Below are the code and all the weights of a small trained network. Each question names an input and a class and asks about switching units off, where a switched-off unit gives its printed mean instead of its output.

import numpy as np


def w(rows, s, z=0):
    codes = np.array(rows[::2]) - 128.0
    scale = np.full(codes.shape[1], s)
    scale[-1] = z or s
    return codes * scale


def f(y):
    return y / 2 * (1 + np.tanh(0.7978845608 * (y + 0.044715 * y**3)))


def log_softmax(a):
    a = a - a.max(-1, keepdims=True)
    return a - np.log(np.exp(a).sum(-1, keepdims=True))


def net(x, mask):
    res = np.array(x, float).reshape(1, 6) / 4 @ E
    y = f(res @ A[0][:, :-1].T + A[0][:, -1])
    res = res + np.where(mask, y, B[0][:, -1]) @ B[0][:, :-1]
    return log_softmax(res[-1] @ U[:, :-1].T + U[:, -1])


A, B = {}, {}
E = w([
[91,59,126,211,216,58],'x0',
[126,62,3,202,80,192],'x1',
[85,94,165,143,149,191],'x2',
[131,130,109,107,152,135],'x3',
[133,124,129,118,138,130],'x4',
[135,122,137,127,126,127],'x5',
],0.011)
A[0] = w([
[43,237,228,28,150,149,212],'N1',
[208,216,122,76,64,94,155],'N2',
[242,114,96,214,198,171,58],'N3',
[132,193,249,107,168,103,211],'N4',
[212,85,53,83,64,185,255],'N5',
[130,214,173,136,233,1,214],'N6',
],0.0088,0.005)
B[0] = w([
[95,117,190,56,62,166,254],'N1',
[138,173,127,12,111,88,214],'N2',
[119,74,122,149,123,141,158],'N3',
[53,137,219,37,90,143,230],'N4',
[161,197,109,219,29,100,229],'N5',
[184,72,254,220,170,75,232],'N6',
],0.011,0.013)
U = w([
[159,156,136,40,99,73,203],'0',
[161,113,185,138,150,86,177],'1',
[72,158,150,66,104,226,42],'2',
[89,104,204,167,201,194,27],'3',
[248,149,52,99,69,85,2],'4',
[178,82,53,191,148,80,161],'5',
[169,186,125,151,75,202,204],'6',
[119,47,80,178,176,181,195],'7',
],0.012,0.0059)

Each question gives the input, the list of numbers given to net, and the class t.
The units are the neurons (one row each of A and B). Each row of codes is followed by its name. A weight is (code - 128) times the scale printed after its matrix; where a second scale follows, it is the last column's (A, B and U).
mask holds one flag per neuron, in row order. A switched-off neuron (its flag False) gives its mean, the last column of its row in B, instead of its output. The means were averaged over made-up inputs and are rounded, as every weight is.
A unit's drop is (log p(t) with every unit on - log p(t) with that unit switched off) / (log p(t) with every unit on - log p(t) with every unit switched off).
The circuit of an input: a set's keep is (log p(t) with only the set's units on - log p(t) with every unit switched off) / (log p(t) with every unit on - log p(t) with every unit switched off). Starting from all 6 units, units are removed one at a time, each time the one whose removal leaves the highest keep (on an exact tie, the one counted first), for as long as the keep stays at least 0.8.
circuit, biggest first: the units of the circuit, biggest drop first
k most important neurons: the k neurons with the biggest drops, biggest first
drop when u is switched off: that unit's drop, to one decimal
input [6,3,-6,-4,-6,-8], class 5: circuit, biggest first : [N4]
input [2,3,7,-3,-5,-7], class 7: circuit, biggest first : [N4; N1; N5]
input [1,3,2,5,-3,0], class 7: 3 most important neurons : [N2; N1; N4]
input [-2,-3,1,4,-1,4], class 2: circuit, biggest first : [N1; N4]
input [-3,6,-1,-7,-5,2], class 4: circuit, biggest first : [N4; N1]
input [4,1,-3,8,-3,3], class 5: circuit, biggest first : [N4; N1]
input [4,-8,2,0,5,0], class 3: 2 most important neurons : [N6; N4]
input [5,-2,4,5,-8,6], class 3: 2 most important neurons : [N5; N2]
input [8,3,1,-4,1,2], class 7: circuit, biggest first : [N5; N2; N4]
input [2,8,-2,-2,5,5], class 5: 3 most important neurons : [N1; N4; N2]
input [0,-6,1,1,7,-2], class 2: 3 most important neurons : [N1; N4; N5]
input [3,6,-6,-8,-5,-1], class 5: 3 most important neurons : [N1; N2; N4]
input [1,8,-6,-6,-7,-4], class 5: 3 most important neurons : [N1; N2; N4]
input [-2,1,5,4,7,-2], class 6: 4 most important neurons : [N4; N2; N6; N1]
input [0,-1,2,-5,-1,-5], class 2: circuit, biggest first : [N6]
input [7,2,-5,-7,8,6], class 5: 2 most important neurons : [N4; N1]
input [-6,1,4,6,0,1], class 6: 2 most important neurons : [N5; N4]
input [4,7,-3,-1,-7,-8], class 5: 2 most important neurons : [N1; N4]
input [1,-7,4,3,6,4], class 3: 4 most important neurons : [N6; N2; N5; N4]
input [4,8,-3,-8,-2,-7], class 5: circuit, biggest first : [N1]
input [5,0,3,-6,6,-4], class 3: 2 most important neurons : [N5; N2]
input [4,-5,1,-2,2,8], class 3: drop when N5 is switched off : 0.3
input [2,4,4,-4,7,8], class 7: drop when N4 is switched off : 0.1
input [4,4,-6,-7,-7,-2], class 5: drop when N1 is switched off : 0.1
